Below is a small trained network, with its code and all its weights. Each question gives an input and a class and asks what happens when units are switched off, that is, made to give their printed mean instead of their output.

import numpy as np


def w(rows, s, z=0):
    codes = np.array(rows[::2]) - 128.0
    scale = np.full(codes.shape[1], s)
    scale[-1] = z or s
    return codes * scale


def f(y):
    return y / 2 * (1 + np.tanh(0.7978845608 * (y + 0.044715 * y**3)))


def log_softmax(a):
    a = a - a.max(-1, keepdims=True)
    return a - np.log(np.exp(a).sum(-1, keepdims=True))


def net(x, mask):
    res = np.array(x, float).reshape(1, 8) / 4 @ E
    y = f(res @ A[0][:, :-1].T + A[0][:, -1])
    res = res + np.where(mask, y, B[0][:, -1]) @ B[0][:, :-1]
    return log_softmax(res[-1] @ U[:, :-1].T + U[:, -1])


A, B = {}, {}
E = w([
[127,93,217,153,209,210,166,167,150,110,196,133],'x0',
[133,68,72,140,195,120,143,7,152,48,125,137],'x1',
[109,107,141,183,50,121,137,80,129,146,216,2],'x2',
[121,126,129,128,130,131,123,130,128,131,127,128],'x3',
[143,30,114,109,79,45,145,195,181,109,192,183],'x4',
[201,130,127,180,216,62,52,166,154,153,105,59],'x5',
[63,120,184,78,129,99,103,170,136,25,83,56],'x6',
[192,129,161,64,99,164,12,85,122,112,187,144],'x7',
],0.0048)
A[0] = w([
[74,118,106,212,152,71,230,167,132,129,92,128,95],'N0',
[195,157,124,182,183,65,80,164,145,132,142,91,70],'N1',
[54,127,126,206,139,84,243,154,144,132,65,114,106],'N2',
[152,147,121,63,179,156,139,173,114,89,63,245,89],'N3',
[90,155,133,71,49,162,187,82,117,100,132,173,89],'N4',
[150,78,142,91,131,140,80,88,145,111,162,143,3],'N5',
[54,138,172,73,146,103,97,161,116,26,102,56,68],'N6',
[35,111,99,93,85,168,186,124,125,133,157,185,144],'N7',
[109,92,198,127,203,213,167,192,159,106,199,111,59],'N8',
[201,123,155,192,178,74,70,152,143,134,92,81,67],'N9',
[111,139,135,167,57,131,155,77,105,112,220,47,137],'N10',
[70,137,125,61,45,197,192,141,102,86,164,181,92],'N11',
[165,118,188,36,94,169,17,83,126,101,206,143,100],'N12',
[106,139,120,187,79,125,128,96,105,112,215,46,70],'N13',
[153,165,95,69,199,158,109,175,129,88,55,229,50],'N14',
[107,105,137,169,80,137,137,87,138,156,183,26,52],'N15',
[110,181,15,92,23,24,112,99,96,132,39,96,73],'N16',
[77,96,170,67,111,121,131,167,162,16,91,64,107],'N17',
[181,130,103,144,194,83,80,180,164,159,122,72,98],'N18',
[137,47,113,142,104,65,115,191,181,103,168,171,124],'N19',
[111,184,138,142,175,219,99,93,82,127,88,86,93],'N20',
[93,125,143,55,52,182,204,88,128,115,127,167,70],'N21',
[116,107,227,180,224,212,191,133,151,102,202,138,155],'N22',
[205,120,168,63,75,156,3,83,128,98,162,155,73],'N23',
[146,223,122,114,154,169,144,79,99,129,70,67,88],'N24',
[111,207,194,105,75,139,101,245,113,197,146,108,68],'N25',
[134,75,103,131,205,124,124,11,142,50,159,135,103],'N26',
[118,173,136,133,148,163,119,95,119,144,95,96,28],'N27',
[134,129,120,104,108,121,78,128,135,122,100,142,12],'N28',
[184,111,79,184,116,152,184,82,108,238,194,169,83],'N29',
[178,134,77,205,148,161,150,108,111,225,196,197,76],'N30',
[205,135,104,146,192,53,93,177,183,145,127,69,73],'N31',
[111,182,148,136,172,228,103,77,83,124,72,87,62],'N32',
[147,47,107,129,110,81,129,180,173,95,155,166,120],'N33',
[143,67,112,112,108,56,137,178,173,96,177,164,80],'N34',
[58,141,117,80,68,166,172,104,91,101,157,186,53],'N35',
[129,61,79,134,188,128,128,27,154,48,127,110,97],'N36',
[107,117,117,196,73,148,125,103,144,125,188,43,69],'N37',
[135,48,119,113,90,83,135,183,179,115,149,151,44],'N38',
[112,117,200,151,202,191,155,168,138,117,208,130,47],'N39',
[118,184,118,138,169,197,113,99,77,131,80,73,57],'N40',
[51,106,94,176,139,103,204,154,137,155,70,114,47],'N41',
[90,119,190,82,112,102,115,148,138,52,78,79,63],'N42',
[76,117,178,106,109,98,127,136,124,49,127,47,104],'N43',
[148,183,198,116,67,149,113,231,84,209,158,121,122],'N44',
[138,43,123,109,117,50,143,158,185,112,172,162,94],'N45',
[91,243,114,190,189,165,141,95,88,111,77,76,145],'N46',
[147,90,96,158,165,120,144,36,166,56,121,138,41],'N47',
],0.0058,0.007)
B[0] = w([
[210,160,98,43,170,184,136,170,117,142,194,60,170],'N0',
[109,102,179,195,187,181,110,88,87,97,103,103,139],'N1',
[215,173,61,58,171,169,140,154,130,105,179,53,187],'N2',
[107,78,196,62,192,25,151,155,196,193,89,140,179],'N3',
[119,105,183,196,204,132,98,89,92,89,122,94,169],'N4',
[45,87,33,145,240,221,99,196,6,190,214,178,102],'N5',
[174,109,77,155,133,255,38,61,204,239,108,210,157],'N6',
[157,130,171,158,152,143,114,103,123,96,105,75,219],'N7',
[119,190,50,132,123,34,28,95,45,57,164,195,155],'N8',
[79,71,205,225,208,153,121,67,44,103,110,82,144],'N9',
[122,79,165,68,181,46,159,151,181,157,87,139,221],'N10',
[136,93,193,216,179,147,100,81,106,77,85,76,193],'N11',
[212,179,85,80,178,168,168,182,124,126,154,39,209],'N12',
[86,76,165,75,226,49,155,157,162,172,107,182,152],'N13',
[73,69,188,43,219,18,175,173,167,203,98,161,157],'N14',
[60,70,170,50,243,43,152,186,117,180,112,210,144],'N15',
[124,209,67,127,109,40,34,90,63,47,168,206,183],'N16',
[170,114,106,144,100,200,53,88,191,202,84,174,177],'N17',
[119,102,189,199,173,156,121,78,106,77,112,83,155],'N18',
[93,178,206,107,63,155,180,65,120,153,183,140,183],'N19',
[87,142,195,101,56,147,199,94,110,150,191,136,163],'N20',
[115,97,192,221,204,158,104,81,89,79,111,76,162],'N21',
[153,177,94,121,85,35,74,87,125,79,125,141,254],'N22',
[206,173,62,45,195,170,139,193,80,132,209,47,185],'N23',
[84,159,180,122,62,142,161,93,111,142,207,155,149],'N24',
[60,42,35,192,74,161,206,221,84,92,52,150,171],'N25',
[99,94,68,163,52,158,191,232,128,78,45,127,194],'N26',
[45,134,124,120,116,181,139,152,57,185,247,226,101],'N27',
[52,48,38,132,225,179,125,202,25,149,191,223,94],'N28',
[163,97,107,137,111,186,49,60,205,199,80,189,188],'N29',
[179,131,81,165,106,178,71,92,185,190,89,172,174],'N30',
[119,94,212,216,189,162,100,68,74,60,112,94,150],'N31',
[63,152,186,98,60,147,202,88,99,174,209,134,153],'N32',
[90,170,149,109,86,151,186,78,127,159,151,109,171],'N33',
[57,161,183,122,67,169,205,71,94,178,199,144,148],'N34',
[89,90,179,226,206,175,113,80,67,96,132,76,147],'N35',
[97,102,89,164,58,149,170,226,115,76,78,143,183],'N36',
[83,81,159,69,204,46,144,163,141,175,113,174,148],'N37',
[29,148,161,106,72,170,161,95,72,179,218,193,123],'N38',
[90,195,54,121,124,68,29,115,66,64,183,199,137],'N39',
[79,122,178,124,85,177,173,87,80,146,221,167,134],'N40',
[186,124,50,78,236,219,107,224,40,129,217,108,130],'N41',
[138,103,78,158,130,205,70,101,148,218,130,221,134],'N42',
[170,116,120,109,151,146,96,98,168,191,82,182,161],'N43',
[102,87,86,150,61,144,166,194,143,89,73,128,204],'N44',
[77,179,193,122,69,160,215,79,93,171,190,120,162],'N45',
[118,150,165,94,72,146,172,104,133,148,165,102,214],'N46',
[53,44,50,180,116,172,164,240,91,95,96,190,132],'N47',
],0.0088,0.0041)
U = w([
[63,153,194,104,47,164,205,80,110,174,219,146,95],'0',
[119,88,202,220,208,153,109,80,90,76,98,74,84],'1',
[88,78,166,42,219,20,159,178,169,197,93,186,82],'2',
[176,111,70,150,111,221,58,78,196,228,96,214,98],'3',
[207,156,57,52,191,190,155,205,94,122,211,56,83],'4',
[63,74,54,176,38,152,190,240,110,73,60,155,88],'5',
[109,191,64,117,98,9,33,87,62,53,166,201,75],'6',
[162,141,150,109,86,102,159,113,166,116,103,98,254],'7',
],0.011,0.015)

Each question gives the input, the list of numbers given to net, and the class t.
The units are the neurons (one row each of A and B). Each row of codes is followed by its name. A weight is (code - 128) times the scale printed after its matrix; where a second scale follows, it is the last column's (A, B and U).
mask holds one flag per neuron, in row order. A switched-off neuron (its flag False) gives its mean, the last column of its row in B, instead of its output. The means were averaged over made-up inputs and are rounded, as every weight is.
A unit's drop is (log p(t) with every unit on - log p(t) with that unit switched off) / (log p(t) with every unit on - log p(t) with every unit switched off).
The circuit of an input: a set's keep is (log p(t) with only the set's units on - log p(t) with every unit switched off) / (log p(t) with every unit on - log p(t) with every unit switched off). Starting from the 12 units with the biggest drops (on a tie, the unit counted first), units are removed one at a time, each time the one whose removal leaves the highest keep (on an exact tie, the one counted first), for as long as the keep stays at least 0.8.
circuit, biggest first: the units of the circuit, biggest drop first
most important unit: the unit with the biggest drop
k most important neurons: the k neurons with the biggest drops, biggest first
drop of u: that unit's drop, to one decimal
input [6,7,-4,-3,-7,-6,-1,-1], class 0: 3 most important neurons => [N32, N20, N46]
input [2,-5,7,3,7,4,-5,-5], class 0: 3 most important neurons => [N19, N45, N34]
input [-1,7,7,-1,2,-6,-8,1], class 3: circuit, biggest first => [N29]
input [-7,1,1,5,-7,5,-4,-8], class 4: circuit, biggest first => [N2, N41]
input [-4,-4,-2,-8,7,-7,-3,-8], class 4: 2 most important neurons => [N2, N0]
input [-8,0,4,-8,-1,-7,0,-8], class 4: circuit, biggest first => [N2, N41]
input [-4,8,-7,-3,-2,-3,2,-4], class 5: 3 most important neurons => [N36, N26, N47]
input [1,7,3,-7,6,-5,5,-1], class 5: 4 most important neurons => [N26, N36, N47, N46]
input [-8,7,6,4,1,6,-3,6], class 6: 2 most important neurons => [N16, N44]
input [-5,-7,5,7,7,-7,1,-6], class 0: 2 most important neurons => [N19, N38]
input [-2,-8,2,2,-6,-2,-5,-8], class 4: 2 most important neurons => [N2, N0]
input [8,-1,-4,1,5,3,-1,-8], class 4: 4 most important neurons => [N0, N2, N41, N16]
input [-7,6,-7,-1,2,3,4,8], class 4: 2 most important neurons => [N23, N12]
input [2,8,-5,-4,5,-1,5,-3], class 5: 3 most important neurons => [N26, N36, N47]
input [-2,8,-4,-6,1,3,-4,-8], class 4: most important unit => N0
input [6,8,7,-2,-2,5,-1,7], class 5: 2 most important neurons => [N26, N36]
input [-2,6,7,-5,0,-5,8,-3], class 3: circuit, biggest first => [N17, N6]
input [7,2,-4,-2,-1,-4,-6,0], class 6: circuit, biggest first => [N22, N8]
input [-7,-7,0,-7,-4,6,-8,-2], class 3: 2 most important neurons => [N29, N30]
input [7,-5,8,0,7,-7,-4,-7], class 2: most important unit => N10
input [-8,0,-7,3,0,-3,1,-7], class 6: 3 most important neurons => [N16, N10, N12]
input [-7,6,-6,6,-1,4,6,-3], class 6: 2 most important neurons => [N16, N10]
input [6,-4,5,-6,-8,7,8,2], class 0: drop of N46 => 0.1
input [-6,5,-5,3,0,-4,5,8], class 4: drop of N23 => 0.3
input [1,-8,-2,-7,5,8,-5,-3], class 1: drop of N22 => 0.0
input [-3,4,5,4,-7,-8,-1,-3], class 1: drop of N11 => 0.3
input [8,6,-2,0,6,-7,1,6], class 6: circuit, biggest first => [N8]
